Here is a tiny trained network, its code and every weight. The questions are about switching its units off for an input and a class, where a switched-off unit gives its printed mean instead of its output.

import numpy as np


def w(rows, s, z=0):
    codes = np.array(rows[::2]) - 128.0
    scale = np.full(codes.shape[1], s)
    scale[-1] = z or s
    return codes * scale


def norm(h):
    return h / np.sqrt((h * h).mean(-1, keepdims=True) + 1e-5)


def f(y):
    return y / 2 * (1 + np.tanh(0.7978845608 * (y + 0.044715 * y**3)))


def log_softmax(a):
    a = a - a.max(-1, keepdims=True)
    return a - np.log(np.exp(a).sum(-1, keepdims=True))


def net(x, mask):
    res = np.array(x, float).reshape(1, 2) / 4 @ E
    u = 0
    for l in range(4):
        y = f(norm(res) @ A[l][:, :-1].T + A[l][:, -1])
        res = res + np.where(mask[u : u + 5], y, B[l][:, -1]) @ B[l][:, :-1]
        u += 5
    return log_softmax(norm(res)[-1] @ U[:, :-1].T + U[:, -1])


A, B = {}, {}
E = w([
[177,122,233],'x0',
[170,7,96],'x1',
],0.012)
A[0] = w([
[130,146,21,175],'0.n1',
[136,183,105,2],'0.n2',
[122,108,196,98],'0.n3',
[116,252,205,109],'0.n4',
[96,149,132,10],'0.n5',
],0.026,0.0021)
B[0] = w([
[107,76,78,198],'0.n1',
[122,74,158,156],'0.n2',
[103,58,140,170],'0.n3',
[147,253,165,254],'0.n4',
[149,90,140,143],'0.n5',
],0.048,0.018)
A[1] = w([
[208,153,106,5],'1.n1',
[83,122,50,13],'1.n2',
[41,122,3,115],'1.n3',
[163,184,164,209],'1.n4',
[107,127,84,31],'1.n5',
],0.034,0.0027)
B[1] = w([
[138,143,166,143],'1.n1',
[203,84,84,196],'1.n2',
[175,50,3,250],'1.n3',
[84,184,133,231],'1.n4',
[186,112,133,157],'1.n5',
],0.037,0.018)
A[2] = w([
[38,11,155,232],'2.n1',
[143,230,194,240],'2.n2',
[162,252,233,37],'2.n3',
[224,151,161,5],'2.n4',
[10,5,75,117],'2.n5',
],0.022,0.0023)
B[2] = w([
[116,111,254,195],'2.n1',
[48,165,70,235],'2.n2',
[8,172,23,251],'2.n3',
[71,90,83,133],'2.n4',
[128,18,171,217],'2.n5',
],0.028,0.019)
A[3] = w([
[222,119,121,158],'3.n1',
[95,89,152,227],'3.n2',
[104,253,181,252],'3.n3',
[173,174,134,185],'3.n4',
[175,124,198,204],'3.n5',
],0.036,0.0029)
B[3] = w([
[81,22,74,171],'3.n1',
[112,229,183,155],'3.n2',
[5,133,15,252],'3.n3',
[61,74,101,135],'3.n4',
[37,105,233,157],'3.n5',
],0.026,0.023)
U = w([
[179,60,58,254],'0',
[178,178,133,7],'1',
[81,110,251,217],'2',
[4,219,89,195],'3',
[205,178,153,4],'4',
[168,160,144,8],'5',
[200,192,147,12],'6',
],0.022,0.009)

Each question gives the input, the list of numbers given to net, and the class t.
The units are the neurons (one row each of A and B). Each row of codes is followed by its name. A weight is (code - 128) times the scale printed after its matrix; where a second scale follows, it is the last column's (A, B and U).
mask holds one flag per neuron, layer by layer. A switched-off neuron (its flag False) gives its mean, the last column of its row in B, instead of its output. The means were averaged over made-up inputs and are rounded, as every weight is.
A unit's drop is (log p(t) with every unit on - log p(t) with that unit switched off) / (log p(t) with every unit on - log p(t) with every unit switched off).
unit that matters most: the unit with the biggest drop
top k neurons: the k neurons with the biggest drops, biggest first
top k neurons in layer l: the k neurons of layer l with the biggest drops, biggest first
drop of u: that unit's drop, to one decimal
input [-7,-6], class 0: unit that matters most => 0.n1
input [5,8], class 2: top 2 neurons => (0.n4; 0.n1)
input [3,2], class 2: top 2 neurons => (0.n4; 0.n1)
input [4,8], class 2: top 2 neurons => (0.n4; 0.n1)
input [3,7], class 2: top 3 neurons => (0.n4; 0.n1; 1.n3)
input [3,4], class 2: top 2 neurons in layer 0 => (0.n4; 0.n1)
input [4,7], class 2: top 2 neurons in layer 0 => (0.n4; 0.n1)
input [-2,4], class 0: drop of 0.n4 => 1.0
input [2,5], class 2: top 2 neurons => (0.n4; 0.n1)
input [8,7], class 2: drop of 0.n4 => 1.2
input [0,3], class 0: drop of 2.n4 => 0.0
input [1,5], class 2: top 2 neurons in layer 1 => (1.n4; 1.n3)
